[128 = 0]

[146 104 128 143 132  93 128 121 149 127 164 133 164 129 108 140 135 108
 111 132 134 149 115 130 121 133 105 157 102  44 127 120 135] | dabev > Nabem
[135 105 118 116 127 116 131 129 149 135 120 134 153 129 132 137 130 116
 141 127 129 115 143 117 114 138 142 146  93  72 112 124 136] | Rim > Gomen
[127 138 118 137 152 153 139 136 169 156 115 117 160  99 132 131 126 137
 156 138 137 101 160 141  71 120 119 144 104  88  97 133 142] | Rim > Deg
[126 138 143 130 133 112 128 123 131 121 134 121 127 110 138 138 130 114
 136 118 122 146 127 132 128 125 111 119 121  79 144 130 125] | dabev > bebe
[130 132  95 149 120 120 130 120 123 111 135 129 154 135 146 133 135 121
 157 129 126 123 113 111  86 129 143 135  89  84 103 123 134] | tegeg > lar
[138 117 102 145 116 105 110 127 149 134 121 111 173 125 225 124 124 122
 141 146 138 141  99  94  88 140 142 141  84   4 109 131 154] | tegeg > Pof
[148  81 105 135 113  82 124 121 156 132 128 141 167 125 105 114 140 116
 143 135 130 150  92  80  99 131 132 159  60   4 106 126 154] | tegeg > lar
[131 133 162 142 126  88 141  99 137 138 121 129 146 122  98 130 135 139
 141 126 130 146 119 127 104 135 112 137 143  98 146 129 121] | dabev > Nabem
[122 127 146 129 119 115 131 124 111 102 121 124 137 133 123 129 121 133
 133 133 129 129 127 133 141 131 107 116 108 138 138 136 125] | tegeg > sevof
[130 113 158 143 134 137 147 142 128 133 117 124 145 138 108 140 129 132
 114 138 126 154 127 123 126 135 103 139 140 115 127 110 116] | dabev > Beg
[139 125 154 138 121 113 144 111 141 116 125 132 154 125 122 133 135 117
 147 136 126 134 123 124 123 109 106 126 123  72 136 116 115] | dabev > Nabem
[143 115 107 116 121 130 114 116 130 152 126 129 170 135 127 137 134 121
 124 140 123 118 114  80 111 143 142 127 105  71 103 126 153] | peb > lovam
[142 131 148 137 116 104 121 128 111 107 110 185 141 133 106 132 142 124
 145 128 140 113 110 131 119 119 141 140 114 154 116 142 121] | tegeg > sevof
[132 122 134 170 129  80 124 125 105 109 135 133 120 117 115 137 119 122
 159 144 133 133 107 122 127 120 130 137 101 117 132 131 125] | tegeg > Pof
[140 102 105 148 122 115 122 121 144 129 105 231 252 134 105 136 130 109
 149 155 135 126  86  79 118 135 139 146  74   7 101 131 166] | tegeg > lar
[131 150 162 144 128  71 121 132 118 111 142 128 119 134 126 123 126 110
 153 144 113 121 128 133 143 120 136 123 111  86 134 132 103] | tegeg > sevof
[121 132 172 125 131  98 143 126 114 115 148 132 171 132 113 137 146 134
 141 127 130 154  85 150 117 131 105 180 120 161 109 131  88] | dabev > Beg
[125 125 114  91 126 129 107 145 133 144 137 135 136 133 140 129 123 128
 107 119 129 129 119 111 128 126 151 128 126 139  85 125 122] | peb > gad
[116 154 159 141 133  93 148 128 109 124 143 126 118 117 125 136 129 126
 151 136 119 155 132 140 123 111 111 108 140  93 152 112  99] | dabev > Beg
[130 140 147 143 128 112 129 102 124 132 118 123 138 125 125 159 135 118
 144 159 127 126 121 117 135 139 134 143 102  90 119 129 112] | tegeg > Pof
[148 142 158 118 124 108 127 132 127 116 122 128 135 125 113 129 127  99
 139 135 134 135 121 121 131 127 118 125 109  56 154 122 123] | dabev > Nabem
[147 131 114 129 125 133 128  83 142 141 113 144 160 128 133 135 135 121
 163 144 131 126 116 125 112 115 118 133 123  59 114 122 153] | Rim > Deg
[113 145 139 113 149 159 111 128 115 130 126 126 125 134 141 111 118 137
 115 123 134 111 137 141 140 123 135 100 171 212 141 133  83] | peb > gad
[114 155 133 134 129 132 133 128 122 128 147 132 144 125 125 142 118 141
 170 119 130 125 139 137  99 127 127 127 111 102 112 127 128] | Rim > Gomen
[133 115 114 124 118 128 136 120 142 142 131 135 165 123 129 141 130 140
 149 149 126 154 131 110 116 130   4 100 125  22 134 105 166] | dabev > Beg
[138 109 124 149 118 136 140 117 133 138 143 123 142 124 121 144 149 115
 142 132 133 164 114 106 103 118 101 155  99   4 119 121 158] | dabev > Beg
[134 108 130 152 138 108 130 132 165 144 126 135 160 135 122 140 136 103
 138 145 123 137 111 111 115 136 111 153  91   4 130 116 174] | dabev > bebe
[142 118 107 160 122 159 132 146 144 139  76 154 177 126 117 128 147 137
 122 160 119 139 128 117 133 146 110 117 118  48 151 116 172] | tegeg > Pof
[124 100 139 129 120  86 120 131 141 117 143 131 126 136 114 138 119 111
 141 111 129 153 102 127 101 138 111 156  78  29 140 132 145] | dabev > Nabem
[140 119 132 145 133 140 139 124 133 128  95 138 162 133 112 140 142 123
 146 148 125 148 116 134 124 142 126 146 107 105 127 125 120] | tegeg > Pof
[144 140 106 109 130 111 120 125 106 130 138 135 122 132 160 121 128 117
 132 112 134  96 132 112 132 118 141 112 123 173  97 134 141] | peb > lovam
[134 110  63 132 119 117 131 141 164 147 135 134 199 128 148 125 137 119
 162 140 133 124 123  98  86 128 128 149  62   4 105 108 188] | Rim > Gomen
[129 124 125 115 124 156 125 120 122 128 118 105 150 131 141 124 127 136
 117 129 138 117 144 109 133 128 151 110 139 149 110 124 115] | peb > gad
[134 116 143 136 130 105 140 129 129 123 133 113 137 118 121 127 128 123
 132 122 136 138 122 122 111 138 121 138 111  81 117 131 130] | dabev > Nabem
[131 133  98 141 130 175 120 122 131 151 104 135 149 134 139 133 135 117
 124 178 120 106 114 100 144 119 147  60 152  85 140 123 172] | peb > lovam
[105 151 137 141 134 106 111 137 107 108 151 122 140 130 151 135 117 139
 161 133 131 117 140 129 112 126 142 120 100  73 122 122 143] | Rim > Gomen
[129 118 106 110 129 129 125 118 125 141 150 117 117 127 152 129 119 139
 113 111 123 132 131 107 111 122 136 123 170 149 113 127 124] | peb > supet
[149 119 103 113 125  73 126 131 141 129 176 144 147 127 133 145 116 122
 156 105 140 131 123 114 105 124 128 139  87  29 101 130 163] | Rim > tus
[127 120 128 136 130 112 143 133 147 138 139 129 153 130 124 129 140 119
 132 141 123 156 121 105 118 127  70 149 115  31 129 123 210] | dabev > Beg
[136 113 141 147 129 114 125 130 123 117 126 138 139 122 112 129 120 124
 155 133 125 110 132 114 111 130 127 156  82  84 111 131 125] | tegeg > lar
[142 133 122 128 131 119 131 125 113 143 149 124 137 137 125 142 128 133
 120 128 118 126 126 100 129 124 133 113 112 114 103 130 123] | peb > lovam
[125 127 115 112 132 119 127 114 120 128 147 104 126 132 139 134 125 131
 118 129 135 131 107 122 129 130 131 140 131 155 110 124 120] | peb > lovam
[120 110 146 145 113 118 147 102 157 136 123 131 144 120 125 130 137 119
 175 128 122 151 126 129 107 136  98 156 111  32 129 116 129] | dabev > bebe

[142 129 131 138 121 141 126 127 141 141 112 129 142 134 119 100 100 117
 153  74 155 149 139 130 128 143 146 145 128 103 123 132 121] | [62] > <107>
[137 122 135 126 149 102 130 119 130 116 148 131 148 136 141 121 116 115
 144  54 146 135 127 131 131 124 117 142 126 114 134 125 118] | [62] > <97>
[117 142 154 198 117 123 134 130 145 137 160 120 115 117 148 129 120 165
 177 150 142 116 141 132 121 133 119 128 136 129 132 141 131] | [57] > <101>
[136 116 137 193 122 114 134  86 129 110 162 131 119 134 125 133 114 168
 152  58 135 137 114 123 134 140 125 146 129 118 162 126 157] | [62] > <105>
[132 150 121 139 124  98 119 115 132 128 121 127 136 129 138 133 139 135
 145 102 150 141 127 119 140 129 139 138 131 118 102 121 126] | [65] > <96>
[141 103 136 148 126 118 137 118 133 133 142 130 131 134 117 129 124 156
 153  75 136 141 125 131 128 124 129 141 124 117 138 132 133] | [62] > <97>
[157 120 135 157 166  92 116 107 109 138 159 128 113 131 100 139 128 159
 127  68 100 155 110 121 131 120 121 124 129 133 161 144 134] | [62] > <107>
[114 155 119 169  91 125 131  96 148 128 139 129 138 130 162 129 113 150
 184 102 185 126 130 132 135 126 133 141 138 116 119 111 131] | [65] > <99>
[144 135 128 199 154  85 121  93 113 125 144 130 115 127 138 153 101 138
 138  95 136 170  99 110 136 111 124 124 130 135 126 126 146] | [65] > <96>
[153 130 126 174 114 138 129 113 143 128 146 126 129 123 143 104 108 140
 158  63 143 121 130 133 133 147 131 147 130 108 138 130 122] | [62] > <107>
[134 134 132 179 111 115 134  93 148 126 144 126 133 128 146 108  98 135
 160  75 174 145 121 127 133 141 129 152 137 111 105 125 120] | [62] > <97>
[142 142 139 134 125 112 124 145 148 125 130 129 117 126 140 110 123 110
 142  53 139 157 123 113 139 121 149 152 130 107 101 121 126] | [65] > <96>
[149 133 139 194 135 103 130 118 136 125 166 127 102 131 131 122 116 158
 147  44 116 136 119 129 132 133 111 153 137 121 146 138 134] | [62] > <107>
[134 132 135 175 134 116 131 125 134 133 142 130 118 137 129 116 112 148
 157  89 144 151 123 133 109 116 139 137 132 118 148 128 134] | [62] > <105>
[123 123 132 155 148  84 120  99 121 122 148 117 135 125 145 156 121 139
 116 120 129 143 100 125 127 110 102 118 133 143 112 133 132] | [65] > <96>
[146 125 125 194 120 134 118 134 120 155 145 123 108 129 131 130 115 152
 167 107 113 131 128 128 120 137 133 136 131 137 165 154 130] | [57] > <87>
[144 132 128 122 129 126 134 119 129 127 131 128 128 132 107 124 136 149
 146  85 141 132 132 135 150 136 131 142 131 116 135 129 131] | [62] > <107>
[145 125 139 164 133 116 133 128 132 121 149 131 113 133 137 103 128 115
 130  44 101 140 129 130 134 137 152 149 123 115 147 129 126] | [62] > <105>
[120 150 129 169 123 119 128 114 149 123 144 124 126 123 153 134 127 142
 176 103 157 125 125 130 136 142 114 130 126 128 131 118 128] | [65] > <96>
[129 142 125 196  90 137 125 108 131 141 133 126 102 126 133 123 106 168
 163 144 118 120 126 127 130 157 130 115 133 137 143 151 126] | [57] > <86>
[134 124 120 144 129 142 121 153 115 148 139 120 127 118 142 120 130 115
 161 150 130 119 135 128 126 131 115 110 129 130 118 131 104] | [57] > <87>
